Each row has a name. Each question is about the rows just above it.

[ 16.4   5.3  11.2  24.7  23.2 -16.8 -16.8 -53.7] -> A
[  8.4   5.3  -9.1 -69.3 -67.5   5.3 -20.8   9.0] -> V
[ 16.4   5.3   0.1  24.7  23.2 -16.8 -16.8 -53.7] -> R
[  5.5   3.5  -3.5   0.2  -0.6  -8.1   2.6 -12.3] -> S
[-16.8  -0.8   2.2  56.7  55.7   0.0  16.7  10.4] -> U
[ 3.5 -3.4  0.2 -0.6 -8.1 -1.5 15.4 14.0] -> Q
[ 12.0  11.1 -23.2  28.8  29.2 -30.2 -34.0 -94.2] -> M
[-16.8  -0.8  17.9  56.7  55.7   0.0  16.7  10.4] -> Y
[  3.0  -1.2   3.8   4.0   2.1  -1.5  -9.7 -33.3] -> K
Number of entries in [ 16.4   5.3  11.2  24.7  23.2 -16.8 -16.8]:	7
The next 2 entries after [ 3.5 -3.5  0.2 -0.6 -8.1]:	[  2.6 -12.3]

[ 24.1  23.0   1.6   8.3 -14.2  -3.6  10.6 -17.0 -16.3  -5.2 -28.5   2.9
   7.1  20.6 -13.1  -1.4 -10.0  18.2  -2.4 -24.3   7.0  -4.1  19.9  -9.6
  13.4  11.7   5.2  -9.7  19.3   7.1  -8.1  -4.7 -26.2  -0.2  21.8   7.1
  -4.0 -26.8  24.1   4.5 -25.4  43.3  18.2 -69.6 -18.0  12.0  33.9  -3.8
  15.4 -20.7  13.7   6.9 -19.7  22.6   6.9  -8.9  11.2  -0.6  -3.6  11.9] : N
[ 24.1  23.0   1.6   8.3  -6.4 -12.0   8.4 -15.9 -16.3  24.1  -3.6 -13.1
 -64.6 -38.9  -5.2  18.9  26.7  18.1   0.8 -23.1   8.3  -4.1  19.9  -9.5
  19.6   8.1   5.2 -19.3  11.2   7.1  -8.1  -4.7 -32.6  -0.2  14.9  -1.7
  -4.8 -26.8  24.1   2.4 -25.4  53.7  18.2  20.3  -6.4  -1.2  42.9 -13.9
  20.8 -20.7  -4.1   6.9 -19.7  23.5   6.9  -8.9  12.9  23.9   8.3  11.9] : H
[ 24.1  18.9  14.6  18.7 -14.2  -2.2 -17.4 -26.4 -16.3  -0.7 -13.0  11.1
 -17.4  26.7 -13.1  53.5  -3.9  10.3 -24.5  17.3   7.7 -11.0 -17.4 -13.0
 -39.3  25.3  14.0  -1.7   5.3 -27.7  -8.1  13.5  31.8  31.9  21.8  23.7
  -4.0 -12.1  24.1  -5.4  38.8   1.8  18.2 -85.4  -6.4   8.4  18.1  20.8
  -9.3 -20.7  20.5   6.9 -19.7 -32.6  -2.1  -8.9  12.5 -43.5 -19.4  -8.1] : B
[ 24.6  23.0   1.6   8.3 -16.1  -2.2  22.2 -15.9 -16.3  -5.2 -38.9   1.6
  10.5  33.0 -13.1 -23.3   4.2  10.3   7.3 -37.2  -9.8  -4.1  19.9  -9.5
  19.6   2.2   5.2  -1.7  23.2   7.1  -8.1  -4.7 -26.2  -0.2  21.8   7.1
  -4.0 -26.8  24.1  10.0 -25.4  43.3  18.2 -38.6  -6.4   8.4  42.9  -3.8
  15.4 -20.7   9.8   6.9 -19.7  22.6   6.9  -8.9  12.9  -0.6  -3.6  11.9] : D
[ 24.1   9.9   1.6   8.3 -27.5  24.0  35.1   2.4 -16.3  -5.2 -38.9  -0.1
  22.2  51.5 -13.1 -44.7  41.3  -5.4  18.3 -42.9 -26.8  -4.1  19.9   0.4
  19.6  -9.0   5.2  17.3  33.0   7.1  -8.1  -4.7 -17.1  -0.2  25.7   8.8
   3.3 -21.5   0.9  29.2 -25.4   9.3  17.4  23.3  20.8 -23.2  42.9  -6.6
  15.4 -20.7   0.3   6.9 -19.7   0.0   6.9 -11.5  23.0  -0.6   1.2   5.1] : J
[ 24.1  23.0  -3.5   4.6 -14.5   7.5  35.8   0.2 -16.3  -5.2 -38.9  -3.6
  24.1  26.7 -13.1 -64.6  18.9   5.0  26.0 -56.4 -17.4   1.1  26.3  -5.8
  43.3 -11.0   5.0  -1.7  28.2  20.6  -8.1  -9.4 -42.6 -17.7  21.8   3.2
  -4.0 -26.8  24.1  22.3 -46.7  43.3  18.2  20.3  -6.4  -1.2  42.9 -13.9
  20.8 -20.7  -4.1   6.9 -19.7  23.5   6.9  -8.9  12.9  23.9   8.3  11.9] : X
[ 24.1  11.3   1.6   8.3 -26.5  15.1  22.2 -15.9 -16.3  -5.2 -38.9   1.6
  10.5  57.2 -12.5 -23.3  31.5   4.6   7.3 -37.2 -12.4  -4.1   8.7  -9.5
   2.5   2.2   5.2  15.7  23.2  -3.6  -8.1  -0.9   7.7  11.8  29.5  24.5
   0.6 -15.5  15.7  17.1  -9.6   0.8  16.9 -22.7  20.1 -14.0  42.9  -3.8
  11.9 -20.7   9.8   8.9 -19.7 -23.4   6.9 -17.9  17.5 -17.4  -3.6  -5.0] : P
[ 24.1  23.0   6.7   8.3  -4.7  -3.9 -16.0 -21.0 -16.3   7.4   1.9  13.8
 -12.8  13.4 -13.1  48.3 -18.5  27.5 -21.9  12.4  31.3  -6.8   7.0 -19.1
 -30.3  28.9   5.7  -3.9  -4.6 -18.7  -7.4   0.7   9.2  16.6  16.4   7.1
  -4.0 -24.2  24.7 -10.5   8.8  24.9  18.2 -93.8  -9.4   8.4   6.0  10.1
 -13.4 -20.7  30.7   6.9 -16.5  12.9   6.0  -8.9  -2.4 -33.2 -11.2   2.9] : T
[ 24.1  23.0   1.6   8.3  -6.4 -12.0   8.4 -15.9 -16.3  -5.2 -26.7   1.6
   6.2  -0.2 -13.1  -8.9 -20.0  18.1   0.8 -23.1   8.3  -4.1  19.9  -9.5
  19.6   8.1   5.2 -19.3  11.2   7.1  -8.1  -4.7 -32.6  -0.2  14.9  -1.7
  -4.8 -26.8  24.1   2.4 -25.4  53.7  18.2 -58.4 -32.2  21.3  26.5  -3.8
  15.4 -20.7   9.8   6.9 -19.7  33.1   6.9  -3.1   3.7  -0.6  -3.6  15.0] : E
[ 18.2  24.3   1.6   5.7  24.1 -32.2  -4.9 -15.9   5.4  -5.2  -3.3   1.6
  -0.4 -57.2 -13.1  -8.6 -53.2  21.2   0.3  -5.3  19.0  -4.1  20.8  -9.5
  26.1   2.2  -3.0 -43.4 -14.8  22.0  -8.1 -15.8 -63.5 -26.4 -20.6 -38.6
 -16.7 -26.8  24.1 -18.8 -25.4  69.2  18.2 -38.6 -60.4  42.3  -3.9  -3.8
  15.4 -11.6   9.8 -11.3 -15.0  70.6   6.9  25.0 -18.2  34.9  -3.6  36.4] : C
[ 24.1  28.1   1.6   8.3 -14.2 -13.2  22.2 -15.9  -5.3 -11.4 -38.9   1.6
  10.5   6.9 -18.2 -27.1  -6.1  10.3   7.3 -37.2  -9.8  -4.1  19.9  -9.5
  44.6   2.2   5.2 -19.9  23.2  22.3 -12.7 -12.1 -63.4 -19.3  21.8 -15.5
  -4.0 -26.8  24.1  10.0 -31.7  72.7  18.2 -38.6 -37.0  23.4  42.9  -3.8
  31.7 -20.7   4.5  -0.4 -19.7  41.0   6.9  11.9  12.9  31.6  -3.6  32.9] : Z
[ 24.1  23.0  -0.3   8.3 -14.2  -0.7  32.3  -4.3 -16.3  -5.2 -38.9  -3.1
  19.7  26.7 -13.1 -59.9   9.2   7.8  19.2 -51.5 -15.8  -3.0  24.5  -5.7
  46.7  -6.7   3.7  -1.7  23.5  24.0  -8.1  -9.1 -47.7 -18.3  21.8   0.9
  -4.0 -26.8  12.9  19.2 -45.1  43.3  18.2   8.2  -6.4   7.0  42.9 -12.7
  24.5 -20.7  -2.4   6.9 -19.7  31.3   6.9  -8.9  12.9  26.0   3.3  16.0] : L
The next 2 entries after [ -5.2 -38.9  -3.6  24.1  26.7 -13.1 -64.6  18.9]:	[ 5.0 26.0]
Count the entries of [ 24.1  11.3   1.6   8.3 -26.5  15.1  22.2 -15.9 -16.3  -5.2 -38.9   1.6
  10.5  57.2 -12.5 -23.3  31.5   4.6   7.3 -37.2 -12.4  -4.1   8.7  -9.5
   2.5   2.2   5.2  15.7  23.2  -3.6  -8.1  -0.9   7.7  11.8  29.5  24.5
   0.6 -15.5]:	38
Number of entries in [ 24.6  23.0   1.6   8.3 -16.1  -2.2  22.2]:	7

[-97.9  39.9  45.1 -43.4  -9.2  20.1] : zud
[ 39.9 -97.9 -27.2 -24.2 -24.3  -5.3] : non
[ 45.1  39.9 -97.9 -68.4 -61.3  20.3] : Keder
[  2.2   7.4 -27.2 -24.2 -24.3 -41.8] : Timo
Give the next 2 entries after [ 45.1  39.9 -97.9].	[-68.4 -61.3]
Count the entries of [  2.2   7.4 -27.2 -24.2 -24.3]:	5
Count the entries of [-97.9  39.9  45.1 -43.4]:	4
Give the next 2 entries after [-97.9  39.9].	[ 45.1 -43.4]
How many entries does [ 39.9 -97.9 -27.2 -24.2 -24.3  -5.3] have?	6

[  2.6 -17.0   4.9 -22.6 -35.9  11.7 -26.3] -> pifir
[-35.4  -0.9  -7.3 -13.8  -7.0  19.4 -20.5] -> puz
[-86.0  33.2 -32.1 -38.1 -44.6  13.9 -35.2] -> zagin
[-16.5  28.6 -62.5  23.0  19.9 -18.8  27.2] -> malif
[-86.0  33.2 -95.4   4.0  35.5  13.6   6.2] -> dugov
[  9.0   2.5  30.3  26.3  38.4 -29.4  30.9] -> gamot
[-92.4  21.5 -80.0 -38.1 -10.9  30.9 -41.0] -> Vib
[ -9.5 -18.2  26.2 -21.1 -21.9  20.2 -30.9] -> Tibep
[-78.0  31.6 -16.2   7.8  39.5  30.2  -1.9] -> Belar
[-20.0  21.7 -21.0  19.9  26.2  -3.4  19.9] -> bir
Number of entries in [-92.4  21.5 -80.0 -38.1 -10.9  30.9 -41.0]:	7
Number of entries in [-20.0  21.7 -21.0  19.9  26.2  -3.4  19.9]:	7
How many entries does [-20.0  21.7] have?	2
Whose row is [-86.0  33.2 -95.4   4.0  35.5  13.6   6.2]?	dugov
Count the entries of [ -9.5 -18.2  26.2 -21.1]:	4

